Here is a tiny trained network, its code and every weight. The questions are about switching its units off for an input and a class, where a switched-off unit gives its printed mean instead of its output.

import numpy as np


def w(rows, s, z=0):
    codes = np.array(rows[::2]) - 128.0
    scale = np.full(codes.shape[1], s)
    scale[-1] = z or s
    return codes * scale


def f(y):
    return np.maximum(y, 0)


def log_softmax(a):
    a = a - a.max(-1, keepdims=True)
    return a - np.log(np.exp(a).sum(-1, keepdims=True))


def net(x, mask):
    res = np.array(x, float).reshape(1, 8) / 4 @ E
    y = f(res @ A[0][:, :-1].T + A[0][:, -1])
    res = res + np.where(mask, y, B[0][:, -1]) @ B[0][:, :-1]
    return log_softmax(res[-1] @ U[:, :-1].T + U[:, -1])


A, B = {}, {}
E = w([
[31,94,66,174,150,97,8,209,216],'x0',
[163,138,50,106,120,74,73,105,155],'x1',
[204,155,122,196,180,168,111,78,194],'x2',
[92,54,200,84,109,105,127,128,177],'x3',
[74,156,254,140,88,93,140,114,94],'x4',
[203,189,169,116,201,116,165,255,126],'x5',
[165,69,47,174,181,41,241,108,171],'x6',
[134,176,134,185,78,193,228,215,225],'x7',
],0.007)
A[0] = w([
[97,135,135,49,141,75,53,147,120,253],'neuron 1',
[105,111,54,155,47,129,169,70,164,209],'neuron 2',
[152,103,54,182,86,75,94,130,155,236],'neuron 3',
[154,138,111,156,141,114,46,133,147,153],'neuron 4',
[112,154,132,133,107,208,133,164,131,189],'neuron 5',
[123,102,101,146,109,104,4,115,109,143],'neuron 6',
[206,103,54,179,173,144,163,97,136,208],'neuron 7',
[111,151,128,164,109,127,164,226,200,188],'neuron 8',
[136,177,108,162,175,138,77,194,181,240],'neuron 9',
[114,38,181,109,62,65,164,163,98,158],'neuron 10',
[117,155,151,24,75,146,89,78,44,240],'neuron 11',
[120,93,108,180,146,119,119,109,137,107],'neuron 12',
[153,123,77,150,160,74,63,127,150,218],'neuron 13',
[64,123,196,105,107,110,161,163,156,225],'neuron 14',
[121,121,182,113,181,115,146,91,122,185],'neuron 15',
[81,79,154,90,90,116,148,141,111,199],'neuron 16',
[151,122,136,113,112,147,124,109,72,154],'neuron 17',
[222,113,134,132,188,127,196,86,94,188],'neuron 18',
[103,63,116,129,103,82,118,162,154,193],'neuron 19',
[100,100,130,147,147,107,66,157,170,143],'neuron 20',
[101,127,194,75,124,139,120,96,153,176],'neuron 21',
[183,147,208,113,110,184,146,148,89,204],'neuron 22',
[109,144,132,134,74,182,147,174,159,227],'neuron 23',
[164,176,125,167,157,142,181,165,153,202],'neuron 24',
],0.011,0.0034)
B[0] = w([
[174,156,147,75,115,96,136,159,67,227],'neuron 1',
[40,87,138,195,133,77,162,2,125,225],'neuron 2',
[52,87,66,91,145,26,143,120,198,220],'neuron 3',
[122,83,82,73,82,124,91,165,165,189],'neuron 4',
[141,207,110,187,46,106,63,126,159,189],'neuron 5',
[127,112,128,62,121,103,110,160,64,227],'neuron 6',
[106,71,10,113,201,167,177,66,170,236],'neuron 7',
[88,149,147,157,157,140,78,131,191,235],'neuron 8',
[78,162,55,93,92,157,91,192,178,222],'neuron 9',
[179,155,192,113,145,51,173,122,144,205],'neuron 10',
[194,84,178,158,28,152,115,116,26,254],'neuron 11',
[89,88,85,121,155,107,143,124,175,164],'neuron 12',
[69,87,66,40,135,81,133,184,92,218],'neuron 13',
[138,193,192,127,163,123,148,133,161,208],'neuron 14',
[180,99,130,124,134,123,172,136,75,175],'neuron 15',
[152,137,245,156,179,113,138,102,131,195],'neuron 16',
[151,100,132,125,58,218,135,111,103,178],'neuron 17',
[188,68,66,168,173,224,196,164,120,231],'neuron 18',
[100,157,166,91,210,64,138,134,148,200],'neuron 19',
[118,155,128,77,150,90,91,165,158,199],'neuron 20',
[126,145,197,124,121,132,161,103,71,184],'neuron 21',
[154,130,139,190,120,205,117,145,58,213],'neuron 22',
[99,174,224,223,85,122,85,95,186,204],'neuron 23',
[109,159,65,184,158,221,134,144,204,215],'neuron 24',
],0.0074,0.012)
U = w([
[75,110,96,17,156,13,84,254,151,169],'0',
[205,119,235,157,31,172,111,91,63,198],'1',
[205,102,62,169,219,213,248,197,188,163],'2',
[61,235,178,247,71,167,21,196,239,28],'3',
[108,163,255,131,182,10,211,180,179,56],'4',
[2,60,93,179,142,37,196,38,201,4],'5',
],0.0065,0.0016)

Each question gives the input, the list of numbers given to net, and the class t.
The units are the neurons (one row each of A and B). Each row of codes is followed by its name. A weight is (code - 128) times the scale printed after its matrix; where a second scale follows, it is the last column's (A, B and U).
mask holds one flag per neuron, in row order. A switched-off neuron (its flag False) gives its mean, the last column of its row in B, instead of its output. The means were averaged over made-up inputs and are rounded, as every weight is.
A unit's drop is (log p(t) with every unit on - log p(t) with that unit switched off) / (log p(t) with every unit on - log p(t) with every unit switched off).
The circuit of an input: a set's keep is (log p(t) with only the set's units on - log p(t) with every unit switched off) / (log p(t) with every unit on - log p(t) with every unit switched off). Starting from the 12 units with the biggest drops (on a tie, the unit counted first), units are removed one at a time, each time the one whose removal leaves the highest keep (on an exact tie, the one counted first), for as long as the keep stays at least 0.8.
units of the circuit, in order: the units of the circuit, biggest drop first
top k neurons: the k neurons with the biggest drops, biggest first
drop when u is switched off: that unit's drop, to one decimal
input [-5,-1,5,5,-7,-4,5,6], class 5: top 4 neurons : [neuron 2; neuron 22; neuron 3; neuron 1]
input [-6,5,-7,7,1,-6,8,1], class 4: units of the circuit, in order : [neuron 10]
input [-7,-5,-2,8,1,-3,3,3], class 1: top 2 neurons : [neuron 22; neuron 3]
input [0,6,1,-4,-8,4,3,-6], class 0: top 2 neurons : [neuron 13; neuron 3]
input [6,-4,8,-4,1,8,2,-5], class 0: top 3 neurons : [neuron 13; neuron 9; neuron 4]
input [0,8,4,-5,-2,2,8,7], class 5: top 2 neurons : [neuron 3; neuron 2]
input [3,-5,-3,3,7,-2,-2,-2], class 4: top 3 neurons : [neuron 10; neuron 14; neuron 16]
input [3,1,8,-7,4,-4,4,-7], class 0: top 3 neurons : [neuron 13; neuron 6; neuron 4]
input [-8,0,-8,-7,2,5,3,-2], class 2: top 2 neurons : [neuron 18; neuron 23]
input [-6,-6,4,2,6,-2,4,4], class 2: top 2 neurons : [neuron 18; neuron 11]
input [-5,-7,-3,-3,6,-2,6,3], class 2: top 3 neurons : [neuron 18; neuron 11; neuron 24]
input [-3,-4,6,1,8,8,-4,4], class 3: drop when neuron 10 is switched off : 0.0
input [-6,8,-7,-7,6,-2,6,-2], class 1: drop when neuron 9 is switched off : 0.1
input [3,2,1,5,4,6,-8,-6], class 1: units of the circuit, in order : [neuron 11]
input [-5,7,-8,-1,8,-7,4,1], class 1: drop when neuron 11 is switched off : 0.8
